Below is a small trained network, with its code and all its weights. Each question gives an input and a class and asks what happens when units are switched off, that is, made to give their printed mean instead of their output.

import numpy as np


def w(rows, s, z=0):
    codes = np.array(rows[::2]) - 128.0
    scale = np.full(codes.shape[1], s)
    scale[-1] = z or s
    return codes * scale


def f(y):
    return y / 2 * (1 + np.tanh(0.7978845608 * (y + 0.044715 * y**3)))


def log_softmax(a):
    a = a - a.max(-1, keepdims=True)
    return a - np.log(np.exp(a).sum(-1, keepdims=True))


def net(x, mask):
    res = np.array(x, float).reshape(1, 7) / 4 @ E
    y = f(res @ A[0][:, :-1].T + A[0][:, -1])
    res = res + np.where(mask, y, B[0][:, -1]) @ B[0][:, :-1]
    return log_softmax(res[-1] @ U[:, :-1].T + U[:, -1])


A, B = {}, {}
E = w([
[122,84,2,223,39,197,77,62],'x0',
[126,133,139,132,129,140,131,126],'x1',
[84,219,244,227,103,211,115,142],'x2',
[210,211,155,55,10,64,52,70],'x3',
[126,132,125,136,132,126,120,130],'x4',
[127,134,129,132,132,130,130,126],'x5',
[219,217,31,133,102,177,222,225],'x6',
],0.0046)
A[0] = w([
[118,167,238,2,216,35,198,171,132],'N0',
[205,193,158,76,43,60,60,82,125],'N1',
[193,177,134,95,47,63,90,97,55],'N2',
[121,59,34,197,48,164,92,54,45],'N3',
[205,170,22,117,115,171,199,189,120],'N4',
[140,155,221,42,221,25,198,177,82],'N5',
[68,61,99,168,213,170,183,182,84],'N6',
[198,202,74,101,89,161,186,158,29],'N7',
[131,66,45,196,47,163,96,54,14],'N8',
[219,177,49,144,122,173,197,232,60],'N9',
[58,45,176,104,148,89,48,48,9],'N10',
[86,76,94,184,225,181,192,175,121],'N11',
[38,52,177,109,142,89,45,44,37],'N12',
[122,67,57,75,150,51,101,87,252],'N13',
[182,176,129,97,58,63,61,98,54],'N14',
[215,33,38,27,182,49,184,60,186],'N15',
[181,173,155,47,18,107,89,85,101],'N16',
[84,35,111,173,224,175,193,169,59],'N17',
[32,66,174,128,143,87,45,40,77],'N18',
[65,75,117,137,193,174,195,124,21],'N19',
[59,24,187,124,135,76,67,31,33],'N20',
],0.0048,0.0026)
B[0] = w([
[210,8,127,235,112,227,29,198,253],'N0',
[36,45,64,33,213,114,60,46,194],'N1',
[26,57,34,55,195,54,88,90,153],'N2',
[220,35,140,230,71,201,24,226,174],'N3',
[176,194,204,132,30,103,225,195,192],'N4',
[199,17,126,231,61,212,28,229,221],'N5',
[4,82,55,52,195,44,85,48,179],'N6',
[36,138,97,20,65,14,191,162,147],'N7',
[196,14,134,202,56,186,33,235,161],'N8',
[51,198,197,36,29,16,221,242,184],'N9',
[93,202,207,54,39,35,231,247,165],'N10',
[28,119,67,27,178,67,94,48,193],'N11',
[134,231,220,103,29,32,224,227,176],'N12',
[199,186,193,189,129,215,183,66,222],'N13',
[54,40,38,45,197,70,56,97,153],'N14',
[219,241,226,195,159,254,233,26,249],'N15',
[36,75,34,48,232,90,56,76,175],'N16',
[41,62,45,23,205,55,65,54,180],'N17',
[164,223,210,120,33,60,243,193,184],'N18',
[48,82,52,27,160,38,86,133,141],'N19',
[110,215,216,68,28,30,241,221,179],'N20',
],0.0041,0.0045)
U = w([
[117,203,170,68,36,36,222,205,60],'0',
[138,94,142,123,146,175,121,77,253],'1',
[34,18,49,32,204,27,44,52,9],'2',
[217,3,142,216,97,226,43,197,24],'3',
[157,209,192,166,166,233,174,30,208],'4',
[142,169,147,163,166,162,125,60,195],'5',
],0.0046,0.0032)

Each question gives the input, the list of numbers given to net, and the class t.
The units are the neurons (one row each of A and B). Each row of codes is followed by its name. A weight is (code - 128) times the scale printed after its matrix; where a second scale follows, it is the last column's (A, B and U).
mask holds one flag per neuron, in row order. A switched-off neuron (its flag False) gives its mean, the last column of its row in B, instead of its output. The means were averaged over made-up inputs and are rounded, as every weight is.
A unit's drop is (log p(t) with every unit on - log p(t) with that unit switched off) / (log p(t) with every unit on - log p(t) with every unit switched off).
The circuit of an input: a set's keep is (log p(t) with only the set's units on - log p(t) with every unit switched off) / (log p(t) with every unit on - log p(t) with every unit switched off). Starting from the 12 units with the biggest drops (on a tie, the unit counted first), units are removed one at a time, each time the one whose removal leaves the highest keep (on an exact tie, the one counted first), for as long as the keep stays at least 0.8.
units of the circuit, in order: the units of the circuit, biggest drop first
unit that matters most: the unit with the biggest drop
top k neurons: the k neurons with the biggest drops, biggest first
drop when u is switched off: that unit's drop, to one decimal
input [4,6,2,-7,-4,-6,7], class 0: top neuron : N9
input [3,-7,0,-5,1,-2,8], class 0: top 2 neurons : N9, N4
input [-7,-8,0,8,-4,-5,-2], class 2: units of the circuit, in order : N1, N16
input [0,-7,-7,3,-6,3,-3], class 4: units of the circuit, in order : N15, N13
input [3,3,6,-6,-5,2,6], class 0: units of the circuit, in order : N9, N0
input [-7,2,5,2,-3,2,-5], class 3: units of the circuit, in order : N0, N5
input [-2,5,-4,-6,1,-4,1], class 2: units of the circuit, in order : N17, N6
input [0,-1,-8,-5,7,-3,-1], class 4: units of the circuit, in order : N15, N13
input [-4,-3,-1,7,-8,4,5], class 2: units of the circuit, in order : N1, N16, N2
input [8,8,1,-1,-3,0,8], class 0: top 4 neurons : N9, N4, N7, N0
input [-7,3,4,7,-5,2,3], class 2: top 2 neurons : N1, N16
input [-7,-5,5,-2,-1,-1,0], class 3: top 2 neurons : N0, N5
input [6,-2,1,2,-6,1,-6], class 0: drop when N15 is switched off : 0.1
input [-8,4,-1,-5,7,4,-5], class 3: unit that matters most : N0
input [5,-4,-7,1,0,5,1], class 4: drop when N19 is switched off : 0.0
input [8,-6,7,-8,8,7,-6], class 2: drop when N8 is switched off : -0.1
